Below is a small trained network, with its code and all its weights. Each question gives an input and a class and asks what happens when units are switched off, that is, made to give their printed mean instead of their output.

import numpy as np


def w(rows, s, z=0):
    codes = np.array(rows[::2]) - 128.0
    scale = np.full(codes.shape[1], s)
    scale[-1] = z or s
    return codes * scale


def f(y):
    return y / 2 * (1 + np.tanh(0.7978845608 * (y + 0.044715 * y**3)))


def log_softmax(a):
    a = a - a.max(-1, keepdims=True)
    return a - np.log(np.exp(a).sum(-1, keepdims=True))


def net(x, mask):
    res = np.array(x, float).reshape(1, 4) / 4 @ E
    y = f(res @ A[0][:, :-1].T + A[0][:, -1])
    res = res + np.where(mask, y, B[0][:, -1]) @ B[0][:, :-1]
    return log_softmax(res[-1] @ U[:, :-1].T + U[:, -1])


A, B = {}, {}
E = w([
[168,138,129,178,182,254,198,94,229,175,193,69],'x0',
[102,174,91,125,185,192,121,86,117,195,44,95],'x1',
[155,90,103,181,182,223,115,221,119,80,102,242],'x2',
[233,195,64,138,49,157,39,95,150,131,111,173],'x3',
],0.012)
A[0] = w([
[140,62,69,140,122,126,144,154,105,34,18,149,65],'neuron 0',
[142,165,125,75,111,71,100,105,84,76,57,134,15],'neuron 1',
[124,111,118,209,139,124,89,114,211,109,254,96,3],'neuron 2',
[180,92,145,86,95,51,117,136,109,90,254,128,48],'neuron 3',
[210,188,79,129,72,73,13,122,136,119,177,152,72],'neuron 4',
[139,98,186,162,106,140,103,179,156,90,205,183,16],'neuron 5',
[68,71,205,116,178,87,180,170,84,136,141,96,42],'neuron 6',
[104,143,144,118,69,74,115,84,84,119,103,57,53],'neuron 7',
[104,105,168,72,62,61,116,176,110,124,97,155,70],'neuron 8',
[97,142,87,105,175,137,95,74,81,173,88,130,57],'neuron 9',
[144,163,153,101,76,85,176,55,191,140,166,80,27],'neuron 10',
[170,159,56,164,109,145,90,100,155,145,135,112,57],'neuron 11',
],0.0098,0.0034)
B[0] = w([
[143,94,127,148,187,168,182,155,166,151,166,146,196],'neuron 0',
[152,62,140,160,136,153,166,96,227,152,146,91,199],'neuron 1',
[109,71,85,101,151,149,150,96,220,161,187,79,209],'neuron 2',
[68,149,42,26,197,77,41,58,126,113,49,146,226],'neuron 3',
[100,219,209,179,46,126,78,172,95,124,164,66,248],'neuron 4',
[104,210,74,154,252,151,98,121,105,174,102,120,202],'neuron 5',
[179,221,234,194,112,108,62,105,79,39,163,96,227],'neuron 6',
[208,139,69,226,164,226,122,234,123,136,92,197,206],'neuron 7',
[120,1,130,139,93,87,205,112,235,185,134,79,214],'neuron 8',
[4,189,59,63,168,119,103,81,157,162,51,112,169],'neuron 9',
[145,168,119,180,204,150,205,210,112,141,97,201,226],'neuron 10',
[121,151,199,199,129,86,116,121,111,129,179,94,194],'neuron 11',
],0.0085,0.016)
U = w([
[127,163,250,147,110,115,85,96,99,82,151,79,95],'0',
[144,64,133,123,122,135,191,44,198,179,165,73,107],'1',
[188,129,84,154,169,151,139,221,115,117,115,226,101],'2',
[52,163,50,75,164,112,53,37,111,132,76,116,111],'3',
[138,136,141,104,111,120,136,114,106,117,146,116,250],'4',
[161,118,123,63,90,125,135,79,99,104,120,143,110],'5',
],0.014,0.022)

Each question gives the input, the list of numbers given to net, and the class t.
The units are the neurons (one row each of A and B). Each row of codes is followed by its name. A weight is (code - 128) times the scale printed after its matrix; where a second scale follows, it is the last column's (A, B and U).
mask holds one flag per neuron, in row order. A switched-off neuron (its flag False) gives its mean, the last column of its row in B, instead of its output. The means were averaged over made-up inputs and are rounded, as every weight is.
A unit's drop is (log p(t) with every unit on - log p(t) with that unit switched off) / (log p(t) with every unit on - log p(t) with every unit switched off).
The circuit of an input: a set's keep is (log p(t) with only the set's units on - log p(t) with every unit switched off) / (log p(t) with every unit on - log p(t) with every unit switched off). Starting from all 12 units, units are removed one at a time, each time the one whose removal leaves the highest keep (on an exact tie, the one counted first), for as long as the keep stays at least 0.8.
units of the circuit, in order: the units of the circuit, biggest drop first
most important unit: the unit with the biggest drop
k most important neurons: the k neurons with the biggest drops, biggest first
drop when u is switched off: that unit's drop, to one decimal
input [6,-3,-7,-6], class 2: units of the circuit, in order	neuron 10
input [5,-2,6,-7], class 0: 3 most important neurons	neuron 6; neuron 7; neuron 10
input [3,3,-1,-1], class 4: 2 most important neurons	neuron 3; neuron 8
input [0,3,-5,-5], class 0: 2 most important neurons	neuron 6; neuron 0
input [-6,3,2,-7], class 0: 2 most important neurons	neuron 6; neuron 2
input [0,-7,-3,6], class 3: 2 most important neurons	neuron 3; neuron 6
input [-6,6,-1,-3], class 1: 2 most important neurons	neuron 3; neuron 1
input [-8,5,2,-8], class 0: 2 most important neurons	neuron 6; neuron 2
input [-4,-4,-3,3], class 1: 2 most important neurons	neuron 8; neuron 1
input [0,1,6,-7], class 0: 3 most important neurons	neuron 6; neuron 7; neuron 10
input [-7,-1,-4,-6], class 1: 4 most important neurons	neuron 8; neuron 1; neuron 4; neuron 11
input [-4,-5,1,0], class 3: 3 most important neurons	neuron 3; neuron 5; neuron 2
input [2,6,2,4], class 3: 3 most important neurons	neuron 9; neuron 6; neuron 4
input [-3,-6,-6,-5], class 2: most important unit	neuron 7
input [-5,3,-6,-4], class 2: drop when neuron 2 is switched off	0.2
input [-2,-2,-7,-3], class 2: drop when neuron 7 is switched off	0.4
input [-5,-7,5,3], class 3: drop when neuron 2 is switched off	0.0
